Here is a tiny trained network, its code and every weight. The questions are about switching its units off for an input and a target symbol, where a switched-off unit gives its printed mean instead of its output.

import numpy as np


def w(rows, s, z=0):
    codes = np.array(rows[::2]) - 128.0
    scale = np.full(codes.shape[1], s)
    scale[-1] = z or s
    return codes * scale


def norm(h):
    return h / np.sqrt((h * h).mean(-1, keepdims=True) + 1e-5)


def f(y):
    return y / 2 * (1 + np.tanh(0.7978845608 * (y + 0.044715 * y**3)))


def softmax(a):
    e = np.exp(a - a.max(-1, keepdims=True))
    return e / e.sum(-1, keepdims=True)


def log_softmax(a):
    a = a - a.max(-1, keepdims=True)
    return a - np.log(np.exp(a).sum(-1, keepdims=True))


def net(x, mask):
    ids = ['βγδεζηθμξπστφω'.index(c) for c in x.split()]
    T = len(ids)
    res = E[ids] + P[:T]
    q, k, v = (norm(res) @ M[0].T for M in (Q, K, V))
    z = softmax(np.where(np.tri(T) > 0, q @ k.T / 4**0.5, -1e9)) @ v
    res = res + np.where(mask[0], z, O[0][:, -1]) @ O[0][:, :-1]
    y = f(norm(res) @ A[0][:, :-1].T + A[0][:, -1])
    res = res + np.where(mask[1:13], y, B[0][:, -1]) @ B[0][:, :-1]
    return log_softmax(norm(res)[-1] @ U[:, :-1].T + U[:, -1])


Q, K, V, O, A, B = {}, {}, {}, {}, {}, {}
E = w([
[167,131,121,5,109],'β',
[214,182,113,80,79],'γ',
[203,156,37,133,203],'δ',
[187,155,197,179,128],'ε',
[136,151,49,13,153],'ζ',
[104,172,55,42,191],'η',
[99,159,210,191,164],'θ',
[70,226,150,144,176],'μ',
[135,84,196,195,192],'ξ',
[67,157,128,109,142],'π',
[98,100,169,99,186],'σ',
[99,181,145,125,134],'τ',
[113,179,137,38,84],'φ',
[207,153,121,204,169],'ω',
],0.015)
P = w([
[164,17,125,157,89],'0',
[125,192,254,29,233],'1',
[34,188,66,193,136],'2',
[153,211,212,43,208],'3',
[50,204,74,193,108],'4',
[163,206,219,55,203],'5',
[61,206,81,193,95],'6',
[174,211,216,44,178],'7',
[63,208,92,197,89],'8',
[170,200,240,34,189],'9',
[65,209,91,199,87],'10',
[158,204,241,19,184],'11',
[67,202,97,200,86],'12',
],0.0084)
Q[0] = w([
[160,188,125,93,101],'head 1',
[68,106,86,157,9],'head 1',
[163,116,158,93,148],'head 1',
[80,116,58,170,97],'head 1',
],0.016)
K[0] = w([
[157,93,106,118,62],'head 1',
[95,244,120,141,129],'head 1',
[193,25,115,56,140],'head 1',
[105,220,160,110,191],'head 1',
],0.011)
V[0] = w([
[141,131,48,159,195],'head 1',
[121,89,123,254,28],'head 1',
[150,59,117,134,231],'head 1',
[39,78,125,81,145],'head 1',
],0.0095)
O[0] = w([
[137,100,203,137,108,148],'head 1',
[63,247,82,114,74,1],'head 1',
[157,128,126,219,108,93],'head 1',
[130,114,60,135,65,92],'head 1',
],0.013,0.0031)
A[0] = w([
[90,85,162,53,87,91],'neuron 1',
[96,163,46,77,143,92],'neuron 2',
[74,13,142,114,112,132],'neuron 3',
[6,87,96,126,89,28],'neuron 4',
[86,139,170,72,135,123],'neuron 5',
[80,146,105,144,165,120],'neuron 6',
[108,163,110,128,117,47],'neuron 7',
[89,166,161,158,146,104],'neuron 8',
[149,77,200,109,167,14],'neuron 9',
[156,147,152,81,109,3],'neuron 10',
[200,182,124,140,103,203],'neuron 11',
[119,58,150,189,146,148],'neuron 12',
],0.012,0.0027)
B[0] = w([
[172,149,118,255,59,180],'neuron 1',
[179,87,185,130,100,254],'neuron 2',
[90,160,156,67,71,165],'neuron 3',
[101,185,63,135,189,156],'neuron 4',
[124,121,65,158,138,234],'neuron 5',
[157,114,111,50,122,167],'neuron 6',
[207,100,159,93,77,134],'neuron 7',
[130,119,189,137,121,195],'neuron 8',
[185,100,108,128,90,234],'neuron 9',
[157,140,155,97,172,145],'neuron 10',
[99,122,130,202,126,206],'neuron 11',
[61,128,61,97,83,229],'neuron 12',
],0.011,0.0045)
U = w([
[169,85,150,133,85,76],'β',
[187,184,146,138,133,5],'γ',
[133,76,77,174,201,205],'δ',
[142,106,228,191,125,111],'ε',
[150,66,148,107,132,144],'ζ',
[140,96,121,61,179,148],'η',
[64,162,183,156,136,170],'θ',
[78,142,162,98,212,120],'μ',
[90,53,163,169,88,154],'ξ',
[86,180,48,124,116,130],'π',
[77,126,133,138,70,253],'σ',
[100,192,109,118,146,121],'τ',
[161,168,90,163,10,17],'φ',
[115,127,111,237,126,139],'ω',
],0.012,0.0034)

Each question gives the input, a string of symbols that net reads in full, and the target symbol t.
The units are the heads (4 rows each of Q, K, V and O) and the neurons (one row each of A and B). Each row of codes is followed by its name. A weight is (code - 128) times the scale printed after its matrix; where a second scale follows, it is the last column's (O, A, B and U).
mask holds one flag per unit, heads first, then neurons. A switched-off unit (its flag False) gives its mean, the last column of its rows in O or B, instead of its output. The means were averaged over made-up inputs and are rounded, as every weight is.
A unit's drop is (log p(t) with every unit on - log p(t) with that unit switched off) / (log p(t) with every unit on - log p(t) with every unit switched off).
The circuit of an input: a set's keep is (log p(t) with only the set's units on - log p(t) with every unit switched off) / (log p(t) with every unit on - log p(t) with every unit switched off). Starting from the 12 units with the biggest drops (on a tie, the unit counted first), units are removed one at a time, each time the one whose removal leaves the highest keep (on an exact tie, the one counted first), for as long as the keep stays at least 0.8.
units of the circuit, in order: the units of the circuit, biggest drop first
k most important neurons: the k neurons with the biggest drops, biggest first
drop when u is switched off: that unit's drop, to one decimal
input π ω γ φ τ ε, target φ: units of the circuit, in order => [head 1]
input ξ φ π γ γ, target γ: units of the circuit, in order => [head 1; neuron 1; neuron 12]
input σ φ σ ζ π ω ε φ δ ω, target ω: units of the circuit, in order => [head 1; neuron 11]
input θ η σ, target σ: 2 most important neurons => [neuron 3; neuron 12]
input σ δ η ε π φ τ ε, target ω: units of the circuit, in order => [head 1; neuron 11]
input σ δ η δ ε μ δ δ, target ω: units of the circuit, in order => [head 1; neuron 11]
input μ σ β ω δ ξ ω δ δ φ σ, target σ: 3 most important neurons => [neuron 12; neuron 3; neuron 2]
input π φ θ τ μ τ δ τ η δ δ π, target φ: 2 most important neurons => [neuron 2; neuron 7]
input β φ σ δ ε ξ π ω, target δ: units of the circuit, in order => [head 1; neuron 2]
input γ γ π δ δ θ δ ξ, target μ: 2 most important neurons => [neuron 2; neuron 1]
input φ φ δ φ δ β θ π, target η: 2 most important neurons => [neuron 2; neuron 9]
input φ π δ ξ ε μ, target η: 2 most important neurons => [neuron 2; neuron 6]
input δ φ ω η γ π, target ε: drop when head 1 is switched off => 1.0
input σ ξ π π, target ω: units of the circuit, in order => [head 1]
input π δ σ δ, target φ: drop when neuron 2 is switched off => 0.1
input τ ξ γ η, target π: drop when head 1 is switched off => 1.5
input ω π φ π θ ξ π, target π: 2 most important neurons => [neuron 4; neuron 1]
